Below is a small trained network, with its code and all its weights. Each question gives an input and a class and asks what happens when units are switched off, that is, made to give their printed mean instead of their output.

import numpy as np


def w(rows, s, z=0):
    codes = np.array(rows[::2]) - 128.0
    scale = np.full(codes.shape[1], s)
    scale[-1] = z or s
    return codes * scale


def norm(h):
    return h / np.sqrt((h * h).mean(-1, keepdims=True) + 1e-5)


def f(y):
    return y / 2 * (1 + np.tanh(0.7978845608 * (y + 0.044715 * y**3)))


def log_softmax(a):
    a = a - a.max(-1, keepdims=True)
    return a - np.log(np.exp(a).sum(-1, keepdims=True))


def net(x, mask):
    res = np.array(x, float).reshape(1, 6) / 4 @ E
    u = 0
    for l in range(3):
        y = f(norm(res) @ A[l][:, :-1].T + A[l][:, -1])
        res = res + np.where(mask[u : u + 5], y, B[l][:, -1]) @ B[l][:, :-1]
        u += 5
    return log_softmax(norm(res)[-1] @ U[:, :-1].T + U[:, -1])


A, B = {}, {}
E = w([
[131,131,129,117,125],'x0',
[128,126,130,126,129],'x1',
[230,173,201,220,193],'x2',
[12,246,75,153,216],'x3',
[198,221,62,123,68],'x4',
[69,190,245,175,3],'x5',
],0.004)
A[0] = w([
[71,150,173,149,92,24],'L0N0',
[39,52,1,147,28,30],'L0N1',
[223,218,54,153,58,22],'L0N2',
[195,245,42,68,61,25],'L0N3',
[92,185,89,134,164,3],'L0N4',
],0.0068,0.0038)
B[0] = w([
[135,112,5,160,104,124],'L0N0',
[155,160,202,64,159,240],'L0N1',
[102,56,184,135,168,229],'L0N2',
[66,74,164,128,170,253],'L0N3',
[62,174,56,163,100,137],'L0N4',
],0.012,0.0017)
A[1] = w([
[28,42,176,176,148,125],'L1N0',
[161,54,72,149,30,35],'L1N1',
[89,147,155,171,39,2],'L1N2',
[182,99,10,96,174,17],'L1N3',
[111,147,146,141,49,32],'L1N4',
],0.012,0.0033)
B[1] = w([
[183,111,96,44,203,254],'L1N0',
[180,120,102,97,82,157],'L1N1',
[52,53,108,205,149,170],'L1N2',
[21,59,168,247,88,181],'L1N3',
[79,41,122,195,145,151],'L1N4',
],0.014,0.0059)
A[2] = w([
[188,218,171,39,123,183],'L2N0',
[41,123,89,23,51,51],'L2N1',
[220,197,142,224,162,2],'L2N2',
[235,67,128,113,32,15],'L2N3',
[86,235,7,160,160,19],'L2N4',
],0.011,0.00093)
B[2] = w([
[162,96,104,182,71,253],'L2N0',
[162,186,233,190,153,189],'L2N1',
[126,147,252,110,101,171],'L2N2',
[72,222,33,98,144,220],'L2N3',
[142,147,27,92,73,228],'L2N4',
],0.015,0.0044)
U = w([
[30,29,130,199,136,67],'0',
[167,105,126,35,199,101],'1',
[101,222,38,88,82,55],'2',
[164,191,254,144,101,50],'3',
[155,105,109,145,116,234],'4',
[151,109,125,124,115,255],'5',
],0.0092,0.0035)

Each question gives the input, the list of numbers given to net, and the class t.
The units are the neurons (one row each of A and B). Each row of codes is followed by its name. A weight is (code - 128) times the scale printed after its matrix; where a second scale follows, it is the last column's (A, B and U).
mask holds one flag per neuron, layer by layer. A switched-off neuron (its flag False) gives its mean, the last column of its row in B, instead of its output. The means were averaged over made-up inputs and are rounded, as every weight is.
A unit's drop is (log p(t) with every unit on - log p(t) with that unit switched off) / (log p(t) with every unit on - log p(t) with every unit switched off).
The circuit of an input: a set's keep is (log p(t) with only the set's units on - log p(t) with every unit switched off) / (log p(t) with every unit on - log p(t) with every unit switched off). Starting from the 12 units with the biggest drops (on a tie, the unit counted first), units are removed one at a time, each time the one whose removal leaves the highest keep (on an exact tie, the one counted first), for as long as the keep stays at least 0.8.
circuit, biggest first: the units of the circuit, biggest drop first
unit that matters most: the unit with the biggest drop
k most important neurons: the k neurons with the biggest drops, biggest first
k most important neurons of layer l: the k neurons of layer l with the biggest drops, biggest first
input [5,3,6,-5,-7,-8], class 0: circuit, biggest first : (L1N3, L0N2)
input [-1,-1,-4,4,-5,-2], class 1: 2 most important neurons of layer 1 : (L1N0, L1N1)
input [2,-2,7,-7,1,4], class 2: 2 most important neurons of layer 1 : (L1N3, L1N1)
input [2,7,7,-2,8,3], class 1: circuit, biggest first : (L0N2, L0N3, L1N0)
input [7,-1,-5,1,8,-4], class 1: circuit, biggest first : (L0N3, L1N0)
input [-7,2,-4,1,7,0], class 1: 2 most important neurons : (L0N3, L1N0)
input [1,-6,-3,-8,2,-5], class 2: unit that matters most : L2N3
input [1,2,4,-6,-3,5], class 2: circuit, biggest first : (L2N3, L0N3)
input [-7,5,-6,-7,-6,1], class 2: 2 most important neurons : (L2N3, L0N3)
input [6,6,5,8,-5,0], class 2: circuit, biggest first : (L2N4, L0N2, L0N3)
input [0,-6,6,6,-3,-2], class 2: 2 most important neurons of layer 2 : (L2N4, L2N1)
input [-3,3,0,7,-3,3], class 2: circuit, biggest first : (L2N4, L0N2)
input [-7,0,-7,-7,-7,0], class 1: 2 most important neurons of layer 2 : (L2N4, L2N3)
input [2,-5,6,-2,-5,-2], class 3: circuit, biggest first : (L0N3, L0N2, L2N2, L1N0)
input [3,2,2,5,-6,-3], class 1: circuit, biggest first : (L1N0)
input [6,6,2,-7,7,0], class 1: 2 most important neurons : (L0N2, L0N3)
input [-8,3,1,-8,-3,7], class 2: 3 most important neurons : (L1N1, L2N3, L1N3)
input [6,5,-8,7,1,-1], class 3: 4 most important neurons : (L2N1, L0N1, L1N0, L2N3)
input [5,0,-7,2,-3,4], class 3: 2 most important neurons : (L0N1, L2N1)
input [-2,-4,5,1,3,8], class 0: unit that matters most : L1N2
input [-4,3,-6,3,5,6], class 0: 3 most important neurons : (L1N2, L1N4, L0N0)
input [1,-1,-6,1,3,0], class 3: 2 most important neurons : (L0N1, L2N1)
input [-5,-8,-1,7,-8,2], class 1: 2 most important neurons : (L1N0, L2N3)
input [1,-5,0,-5,6,4], class 1: 2 most important neurons : (L0N2, L0N3)
input [2,6,-7,6,0,6], class 3: 4 most important neurons : (L2N1, L0N1, L1N3, L2N3)
input [2,7,8,-1,-1,1], class 3: 2 most important neurons : (L2N2, L1N0)
